Below are the code and all the weights of a small trained network. Each question names an input and a class and asks about switching units off, where a switched-off unit gives its printed mean instead of its output.

import numpy as np


def w(rows, s, z=0):
    codes = np.array(rows[::2]) - 128.0
    scale = np.full(codes.shape[1], s)
    scale[-1] = z or s
    return codes * scale


def norm(h):
    return h / np.sqrt((h * h).mean(-1, keepdims=True) + 1e-5)


def f(y):
    return y / 2 * (1 + np.tanh(0.7978845608 * (y + 0.044715 * y**3)))


def log_softmax(a):
    a = a - a.max(-1, keepdims=True)
    return a - np.log(np.exp(a).sum(-1, keepdims=True))


def net(x, mask):
    res = np.array(x, float).reshape(1, 8) / 4 @ E
    u = 0
    for l in range(4):
        y = f(norm(res) @ A[l][:, :-1].T + A[l][:, -1])
        res = res + np.where(mask[u : u + 6], y, B[l][:, -1]) @ B[l][:, :-1]
        u += 6
    return log_softmax(norm(res)[-1] @ U[:, :-1].T + U[:, -1])


A, B = {}, {}
E = w([
[162,183,41,210,179,64,27,206,165,231],'x0',
[139,132,128,112,130,129,136,126,135,128],'x1',
[138,127,132,134,122,110,137,132,130,122],'x2',
[40,151,16,171,211,63,167,49,73,109],'x3',
[126,120,129,131,133,125,132,126,128,131],'x4',
[77,115,37,155,19,251,255,193,67,198],'x5',
[157,114,107,135,196,168,108,193,49,46],'x6',
[23,213,231,70,171,39,179,188,46,178],'x7',
],0.0022)
A[0] = w([
[203,117,66,176,114,205,119,52,172,107,12],'L0N0',
[109,163,124,110,40,61,173,18,210,191,52],'L0N1',
[116,122,25,97,195,75,188,48,80,129,6],'L0N2',
[153,150,170,99,158,77,32,42,144,78,14],'L0N3',
[90,87,180,88,131,186,186,41,133,35,18],'L0N4',
[176,130,79,109,193,138,125,212,35,3,20],'L0N5',
],0.0051,0.002)
B[0] = w([
[28,69,103,22,143,60,108,162,136,97,224],'L0N0',
[111,60,143,150,203,254,65,89,56,146,205],'L0N1',
[79,212,135,204,36,152,76,152,209,54,181],'L0N2',
[168,80,142,206,177,103,241,129,197,120,219],'L0N3',
[232,190,97,126,72,64,96,83,24,142,254],'L0N4',
[83,72,171,140,142,216,87,13,137,227,198],'L0N5',
],0.0064,0.0033)
A[1] = w([
[209,95,200,80,78,179,127,174,174,148,42],'L1N0',
[216,89,217,69,74,180,104,183,173,147,62],'L1N1',
[87,123,54,97,75,176,131,150,85,158,77],'L1N2',
[186,165,2,170,193,92,37,173,184,234,20],'L1N3',
[202,171,59,104,191,225,144,127,155,67,5],'L1N4',
[114,105,42,144,74,219,239,182,106,151,56],'L1N5',
],0.0053,0.0016)
B[1] = w([
[49,202,56,219,135,106,109,74,129,79,189],'L1N0',
[31,189,69,199,133,135,119,72,134,97,219],'L1N1',
[191,119,169,182,210,52,157,106,183,114,251],'L1N2',
[193,147,180,62,19,144,179,13,3,43,225],'L1N3',
[82,120,159,103,82,114,168,100,101,134,98],'L1N4',
[185,97,161,166,184,69,169,85,205,109,238],'L1N5',
],0.0048,0.0026)
A[2] = w([
[143,121,75,115,100,175,154,182,140,155,4],'L2N0',
[38,188,221,79,166,93,181,179,79,166,86],'L2N1',
[99,107,91,124,81,180,190,173,99,156,13],'L2N2',
[190,150,177,87,129,176,91,207,145,201,22],'L2N3',
[82,94,136,150,177,159,117,195,223,134,108],'L2N4',
[55,164,152,3,147,124,168,235,94,175,14],'L2N5',
],0.0061,0.0022)
B[2] = w([
[163,60,47,143,83,128,152,19,157,159,47],'L2N0',
[124,9,2,69,113,96,84,92,163,68,206],'L2N1',
[215,71,83,220,141,140,135,26,143,49,57],'L2N2',
[72,134,135,149,80,182,128,50,114,123,79],'L2N3',
[173,157,132,96,88,111,126,113,50,111,249],'L2N4',
[84,109,129,78,148,70,162,143,136,97,135],'L2N5',
],0.006,0.0018)
A[3] = w([
[92,109,80,149,104,155,219,145,88,155,74],'L3N0',
[122,110,87,136,94,161,162,146,99,136,2],'L3N1',
[134,116,73,152,95,174,230,161,140,160,20],'L3N2',
[167,92,105,100,81,177,125,162,164,119,20],'L3N3',
[134,111,82,137,116,157,125,168,160,148,32],'L3N4',
[179,149,110,44,137,183,114,253,45,154,87],'L3N5',
],0.007,0.0035)
B[3] = w([
[152,122,169,134,166,109,82,65,143,86,68],'L3N0',
[156,95,98,167,141,96,118,1,150,65,8],'L3N1',
[173,94,158,163,172,97,98,65,117,59,57],'L3N2',
[83,101,115,144,154,82,91,21,111,65,26],'L3N3',
[116,100,128,140,115,130,125,51,109,73,4],'L3N4',
[120,153,119,157,134,107,140,152,139,126,151],'L3N5',
],0.012,0.0011)
U = w([
[218,88,186,194,223,54,215,116,221,99,115],'0',
[72,42,39,20,112,70,86,129,147,75,106],'1',
[210,194,144,96,33,117,138,67,8,112,84],'2',
[29,242,86,223,85,151,89,143,180,83,70],'3',
[93,62,175,141,192,254,69,76,101,224,60],'4',
[128,150,136,122,117,133,147,192,133,161,251],'5',
[126,140,140,116,114,135,133,194,128,155,220],'6',
],0.0057,0.0029)

Each question gives the input, the list of numbers given to net, and the class t.
The units are the neurons (one row each of A and B). Each row of codes is followed by its name. A weight is (code - 128) times the scale printed after its matrix; where a second scale follows, it is the last column's (A, B and U).
mask holds one flag per neuron, layer by layer. A switched-off neuron (its flag False) gives its mean, the last column of its row in B, instead of its output. The means were averaged over made-up inputs and are rounded, as every weight is.
A unit's drop is (log p(t) with every unit on - log p(t) with that unit switched off) / (log p(t) with every unit on - log p(t) with every unit switched off).
The circuit of an input: a set's keep is (log p(t) with only the set's units on - log p(t) with every unit switched off) / (log p(t) with every unit on - log p(t) with every unit switched off). Starting from the 12 units with the biggest drops (on a tie, the unit counted first), units are removed one at a time, each time the one whose removal leaves the highest keep (on an exact tie, the one counted first), for as long as the keep stays at least 0.8.
units of the circuit, in order: the units of the circuit, biggest drop first
k most important neurons: the k neurons with the biggest drops, biggest first
top k neurons in layer l: the k neurons of layer l with the biggest drops, biggest first
input [-4,1,-6,0,-6,-2,-5,6], class 1: units of the circuit, in order -> (L2N1)
input [-2,1,4,-3,5,-1,5,-5], class 1: 2 most important neurons -> (L0N0; L0N1)
input [4,-1,-4,-8,-5,5,3,-5], class 3: 2 most important neurons -> (L1N1; L1N0)
input [7,0,5,-3,-2,7,6,6], class 0: units of the circuit, in order -> (L0N4; L1N5; L3N2)
input [0,5,-5,-3,-6,1,-8,7], class 4: 3 most important neurons -> (L0N1; L0N0; L2N3)
input [3,-6,-2,-2,-4,-7,2,5], class 0: 2 most important neurons -> (L0N3; L0N0)
input [-2,1,-2,8,2,6,-4,-8], class 1: 2 most important neurons -> (L0N0; L0N3)
input [3,-1,-4,8,0,6,6,-1], class 3: 3 most important neurons -> (L0N2; L0N3; L0N1)
input [-4,-4,-2,2,-4,-2,5,-4], class 4: 2 most important neurons -> (L0N5; L1N3)
input [-7,0,-6,1,-1,-3,8,2], class 4: 3 most important neurons -> (L0N5; L1N3; L2N4)
input [-1,2,8,0,1,4,-8,-6], class 4: 2 most important neurons -> (L0N1; L2N1)
input [7,-6,-5,-8,8,-5,7,-1], class 3: 2 most important neurons -> (L1N1; L0N4)
input [-6,0,-1,8,5,5,-5,-3], class 3: top 2 neurons in layer 0 -> (L0N2; L0N3)
input [-3,3,3,7,-7,1,-5,-2], class 3: units of the circuit, in order -> (L0N2)
input [-1,-4,6,-6,5,-1,7,0], class 4: 2 most important neurons -> (L0N5; L0N2)
input [0,4,-1,-7,5,6,-7,-7], class 1: top 2 neurons in layer 0 -> (L0N0; L0N3)
input [2,1,-2,-8,2,6,2,-3], class 3: 3 most important neurons -> (L1N0; L1N1; L0N3)
input [3,6,-2,-5,0,6,0,5], class 0: units of the circuit, in order -> (L3N2; L1N5)
input [2,5,-3,6,-4,-4,-3,2], class 3: top 2 neurons in layer 0 -> (L0N2; L0N1)
input [-4,4,-5,-7,1,-1,-2,8], class 1: top neuron in layer 0 -> (L0N2)
input [0,-8,4,4,-5,5,-4,0], class 0: top 2 neurons in layer 0 -> (L0N5; L0N0)
input [-6,-5,-7,5,-4,-1,-3,7], class 1: top 3 neurons in layer 1 -> (L1N3; L1N0; L1N1)
input [3,3,2,-5,-1,-4,5,3], class 3: top 2 neurons in layer 0 -> (L0N0; L0N1)
